Here is a tiny trained network, its code and every weight. The questions are about switching its units off for an input and a target symbol, where a switched-off unit gives its printed mean instead of its output.

import numpy as np


def w(rows, s, z=0):
    codes = np.array(rows[::2]) - 128.0
    scale = np.full(codes.shape[1], s)
    scale[-1] = z or s
    return codes * scale


def norm(h):
    return h / np.sqrt((h * h).mean(-1, keepdims=True) + 1e-5)


def f(y):
    return y / 2 * (1 + np.tanh(0.7978845608 * (y + 0.044715 * y**3)))


def softmax(a):
    e = np.exp(a - a.max(-1, keepdims=True))
    return e / e.sum(-1, keepdims=True)


def log_softmax(a):
    a = a - a.max(-1, keepdims=True)
    return a - np.log(np.exp(a).sum(-1, keepdims=True))


def net(x, mask):
    ids = ['αγδεζλπτφ'.index(c) for c in x.split()]
    T = len(ids)
    res = E[ids] + P[:T]
    q, k, v = (norm(res) @ M[0].T for M in (Q, K, V))
    z = softmax(np.where(np.tri(T) > 0, q @ k.T / 4**0.5, -1e9)) @ v
    res = res + np.where(mask[0], z, O[0][:, -1]) @ O[0][:, :-1]
    y = f(norm(res) @ A[0][:, :-1].T + A[0][:, -1])
    res = res + np.where(mask[1:17], y, B[0][:, -1]) @ B[0][:, :-1]
    return log_softmax(norm(res)[-1] @ U[:, :-1].T + U[:, -1])


Q, K, V, O, A, B = {}, {}, {}, {}, {}, {}
E = w([
[66,54,163,70],'α',
[89,131,124,243],'γ',
[139,74,126,78],'δ',
[133,89,125,170],'ε',
[133,60,145,109],'ζ',
[254,119,57,197],'λ',
[142,69,98,54],'π',
[87,104,145,171],'τ',
[159,38,59,119],'φ',
],0.0058)
P = w([
[136,201,125,106],'0',
[30,5,106,134],'1',
[144,93,204,189],'2',
[148,103,194,99],'3',
[27,3,102,135],'4',
[146,92,206,187],'5',
[152,94,211,98],'6',
[26,5,100,135],'7',
[147,94,203,186],'8',
],0.0055)
Q[0] = w([
[101,131,132,146],'head 0',
[69,148,126,150],'head 0',
[55,131,5,215],'head 0',
[175,164,248,188],'head 0',
],0.022)
K[0] = w([
[124,158,149,142],'head 0',
[110,186,152,134],'head 0',
[60,255,51,158],'head 0',
[87,50,219,235],'head 0',
],0.02)
V[0] = w([
[55,103,120,101],'head 0',
[131,28,63,74],'head 0',
[87,132,19,147],'head 0',
[1,143,240,102],'head 0',
],0.0062)
O[0] = w([
[84,144,126,81,158],'head 0',
[150,192,253,76,191],'head 0',
[127,11,172,41,4],'head 0',
[27,221,4,137,238],'head 0',
],0.0054,0.0032)
A[0] = w([
[166,160,117,9,3],'neuron 0',
[81,125,119,32,92],'neuron 1',
[85,132,88,82,166],'neuron 2',
[152,181,152,158,85],'neuron 3',
[136,146,121,143,127],'neuron 4',
[66,175,40,77,111],'neuron 5',
[82,81,115,112,97],'neuron 6',
[120,93,152,177,114],'neuron 7',
[92,181,186,110,20],'neuron 8',
[144,92,87,95,148],'neuron 9',
[155,152,92,140,114],'neuron 10',
[151,227,136,85,149],'neuron 11',
[194,191,117,63,45],'neuron 12',
[238,150,48,96,121],'neuron 13',
[137,34,174,156,106],'neuron 14',
[60,115,94,110,85],'neuron 15',
],0.011,0.0034)
B[0] = w([
[114,71,118,20,126],'neuron 0',
[145,98,60,143,166],'neuron 1',
[149,192,108,110,191],'neuron 2',
[127,124,195,103,154],'neuron 3',
[137,137,126,97,136],'neuron 4',
[86,69,172,110,254],'neuron 5',
[193,123,197,154,163],'neuron 6',
[181,78,125,77,164],'neuron 7',
[25,145,115,124,165],'neuron 8',
[88,156,173,177,132],'neuron 9',
[103,119,127,82,127],'neuron 10',
[197,153,59,163,186],'neuron 11',
[104,75,142,232,127],'neuron 12',
[179,144,248,125,117],'neuron 13',
[91,189,70,109,198],'neuron 14',
[179,192,161,132,199],'neuron 15',
],0.014,0.0051)
U = w([
[35,213,234,90,55],'α',
[157,44,37,191,101],'γ',
[243,221,109,114,60],'δ',
[152,12,53,91,70],'ε',
[139,42,185,20,252],'ζ',
[215,160,248,147,226],'λ',
[160,160,105,255,176],'π',
[42,12,186,223,136],'τ',
[126,175,24,31,94],'φ',
],0.01,0.0017)

Each question gives the input, a string of symbols that net reads in full, and the target symbol t.
The units are the heads (4 rows each of Q, K, V and O) and the neurons (one row each of A and B). Each row of codes is followed by its name. A weight is (code - 128) times the scale printed after its matrix; where a second scale follows, it is the last column's (O, A, B and U).
mask holds one flag per unit, heads first, then neurons. A switched-off unit (its flag False) gives its mean, the last column of its rows in O or B, instead of its output. The means were averaged over made-up inputs and are rounded, as every weight is.
A unit's drop is (log p(t) with every unit on - log p(t) with that unit switched off) / (log p(t) with every unit on - log p(t) with every unit switched off).
The circuit of an input: a set's keep is (log p(t) with only the set's units on - log p(t) with every unit switched off) / (log p(t) with every unit on - log p(t) with every unit switched off). Starting from the 12 units with the biggest drops (on a tie, the unit counted first), units are removed one at a time, each time the one whose removal leaves the highest keep (on an exact tie, the one counted first), for as long as the keep stays at least 0.8.
units of the circuit, in order: the units of the circuit, biggest drop first
unit that matters most: the unit with the biggest drop
k most important neurons: the k neurons with the biggest drops, biggest first
drop when u is switched off: that unit's drop, to one decimal
input φ α α φ π, target ζ: units of the circuit, in order -> head 0
input α φ φ τ ε, target α: units of the circuit, in order -> head 0; neuron 5; neuron 15
input α α φ τ α φ φ α, target α: 3 most important neurons -> neuron 5; neuron 15; neuron 2
input ε ε γ α ζ α τ τ, target γ: units of the circuit, in order -> head 0; neuron 14; neuron 6
input τ α α δ γ ε α π, target τ: 3 most important neurons -> neuron 5; neuron 9; neuron 11
input τ τ α ε ζ, target τ: units of the circuit, in order -> head 0; neuron 5; neuron 6; neuron 9
input φ α α φ α α λ ζ γ, target γ: units of the circuit, in order -> head 0; neuron 7
input ε φ π, target π: 3 most important neurons -> neuron 11; neuron 5; neuron 12
input ζ π τ α α λ α α, target λ: units of the circuit, in order -> neuron 6; neuron 15
input τ α τ α λ, target τ: 3 most important neurons -> neuron 5; neuron 11; neuron 14
input τ φ ε τ α φ α α, target τ: 3 most important neurons -> neuron 5; neuron 11; neuron 6
input φ δ τ α π α γ, target τ: 3 most important neurons -> neuron 14; neuron 11; neuron 2
input δ π ζ δ δ, target δ: 2 most important neurons -> neuron 6; neuron 14
input α τ ε τ α τ, target τ: 4 most important neurons -> neuron 11; neuron 14; neuron 2; neuron 1
input ζ ζ α α π, target λ: units of the circuit, in order -> neuron 6
input α τ τ, target τ: 3 most important neurons -> neuron 11; neuron 14; neuron 1
input γ δ γ ε τ τ α, target φ: 3 most important neurons -> neuron 8; neuron 11; neuron 5
input λ γ π α α λ φ δ φ, target φ: 3 most important neurons -> neuron 14; neuron 5; neuron 15
input α τ α π, target ε: 2 most important neurons -> neuron 0; neuron 12
input τ α ζ ζ ε ε, target ε: unit that matters most -> neuron 15
input γ ζ δ α, target φ: drop when neuron 12 is switched off -> 0.1
input τ π ζ τ π φ φ φ, target τ: drop when neuron 9 is switched off -> 0.5
input φ α φ α γ α α δ, target ζ: drop when neuron 13 is switched off -> 0.0
